Below is a small trained network, with its code and all its weights. Each question gives an input and a class and asks what happens when units are switched off, that is, made to give their printed mean instead of their output.

import numpy as np


def w(rows, s, z=0):
    codes = np.array(rows[::2]) - 128.0
    scale = np.full(codes.shape[1], s)
    scale[-1] = z or s
    return codes * scale


def f(y):
    return np.maximum(y, 0)


def log_softmax(a):
    a = a - a.max(-1, keepdims=True)
    return a - np.log(np.exp(a).sum(-1, keepdims=True))


def net(x, mask):
    res = np.array(x, float).reshape(1, 8) / 4 @ E
    y = f(res @ A[0][:, :-1].T + A[0][:, -1])
    res = res + np.where(mask, y, B[0][:, -1]) @ B[0][:, :-1]
    return log_softmax(res[-1] @ U[:, :-1].T + U[:, -1])


A, B = {}, {}
E = w([
[71,117,86,106,206],'x0',
[107,97,69,220,70],'x1',
[75,73,199,132,217],'x2',
[121,149,165,156,107],'x3',
[119,149,57,167,108],'x4',
[2,181,113,150,180],'x5',
[154,175,140,149,139],'x6',
[168,142,187,210,147],'x7',
],0.0074)
A[0] = w([
[94,94,113,186,86,142],'n1',
[232,167,93,181,45,115],'n2',
[148,107,84,28,196,128],'n3',
[106,101,47,225,125,122],'n4',
[232,113,228,153,173,225],'n5',
[170,120,180,80,159,253],'n6',
[98,147,152,160,227,59],'n7',
[168,171,99,83,43,123],'n8',
[96,153,136,183,92,89],'n9',
[108,100,140,221,107,138],'n10',
[65,197,182,88,106,131],'n11',
[117,53,113,177,106,157],'n12',
[16,175,79,106,92,136],'n13',
[147,23,157,1,113,137],'n14',
[80,161,106,94,214,87],'n15',
[177,85,253,167,157,182],'n16',
[58,117,93,59,182,184],'n17',
[133,139,52,200,122,168],'n18',
[190,218,89,74,93,113],'n19',
],0.0092,0.0047)
B[0] = w([
[57,77,67,139,199,192],'n1',
[123,108,164,137,68,253],'n2',
[28,16,50,142,117,218],'n3',
[141,69,78,128,158,219],'n4',
[154,62,175,236,152,249],'n5',
[135,43,54,152,190,235],'n6',
[86,175,153,48,96,200],'n7',
[212,165,247,181,62,218],'n8',
[63,43,39,122,76,170],'n9',
[72,120,65,125,154,197],'n10',
[109,145,170,141,175,193],'n11',
[90,93,121,210,190,186],'n12',
[140,155,91,118,160,235],'n13',
[79,61,16,160,119,237],'n14',
[2,184,163,25,102,213],'n15',
[211,122,137,148,206,236],'n16',
[87,116,91,87,184,255],'n17',
[129,91,117,203,120,219],'n18',
[155,226,224,89,120,207],'n19',
],0.0062,0.0072)
U = w([
[68,70,89,127,131,125],'0',
[155,131,145,133,6,50],'1',
[111,193,148,74,160,40],'2',
[166,72,118,176,205,253],'3',
],0.013,0.0034)

Each question gives the input, the list of numbers given to net, and the class t.
The units are the neurons (one row each of A and B). Each row of codes is followed by its name. A weight is (code - 128) times the scale printed after its matrix; where a second scale follows, it is the last column's (A, B and U).
mask holds one flag per neuron, in row order. A switched-off neuron (its flag False) gives its mean, the last column of its row in B, instead of its output. The means were averaged over made-up inputs and are rounded, as every weight is.
A unit's drop is (log p(t) with every unit on - log p(t) with that unit switched off) / (log p(t) with every unit on - log p(t) with every unit switched off).
The circuit of an input: a set's keep is (log p(t) with only the set's units on - log p(t) with every unit switched off) / (log p(t) with every unit on - log p(t) with every unit switched off). Starting from the 12 units with the biggest drops (on a tie, the unit counted first), units are removed one at a time, each time the one whose removal leaves the highest keep (on an exact tie, the one counted first), for as long as the keep stays at least 0.8.
circuit, biggest first: the units of the circuit, biggest drop first
top k neurons: the k neurons with the biggest drops, biggest first
drop of u: that unit's drop, to one decimal
input [-3,6,-5,-8,-2,-2,1,3], class 1: circuit, biggest first : n2, n8
input [-7,7,-1,0,8,-1,2,-5], class 1: circuit, biggest first : n8
input [5,-3,8,-8,2,5,-4,8], class 2: top 2 neurons : n7, n15
input [-3,-6,-8,-7,-1,-2,-2,-6], class 1: top 2 neurons : n8, n19
input [-5,1,-8,-7,4,8,0,-6], class 2: top 2 neurons : n13, n19
input [0,6,-5,8,6,-3,3,4], class 1: top 3 neurons : n2, n8, n6
input [7,-4,-5,-5,1,6,2,6], class 2: drop of n15 : 0.1
input [5,-7,-8,-2,2,-3,-4,8], class 1: drop of n15 : -0.1
input [-8,2,-6,-6,4,5,1,0], class 1: drop of n11 : 0.0
input [4,-2,7,2,8,7,1,-6], class 2: drop of n5 : 0.1
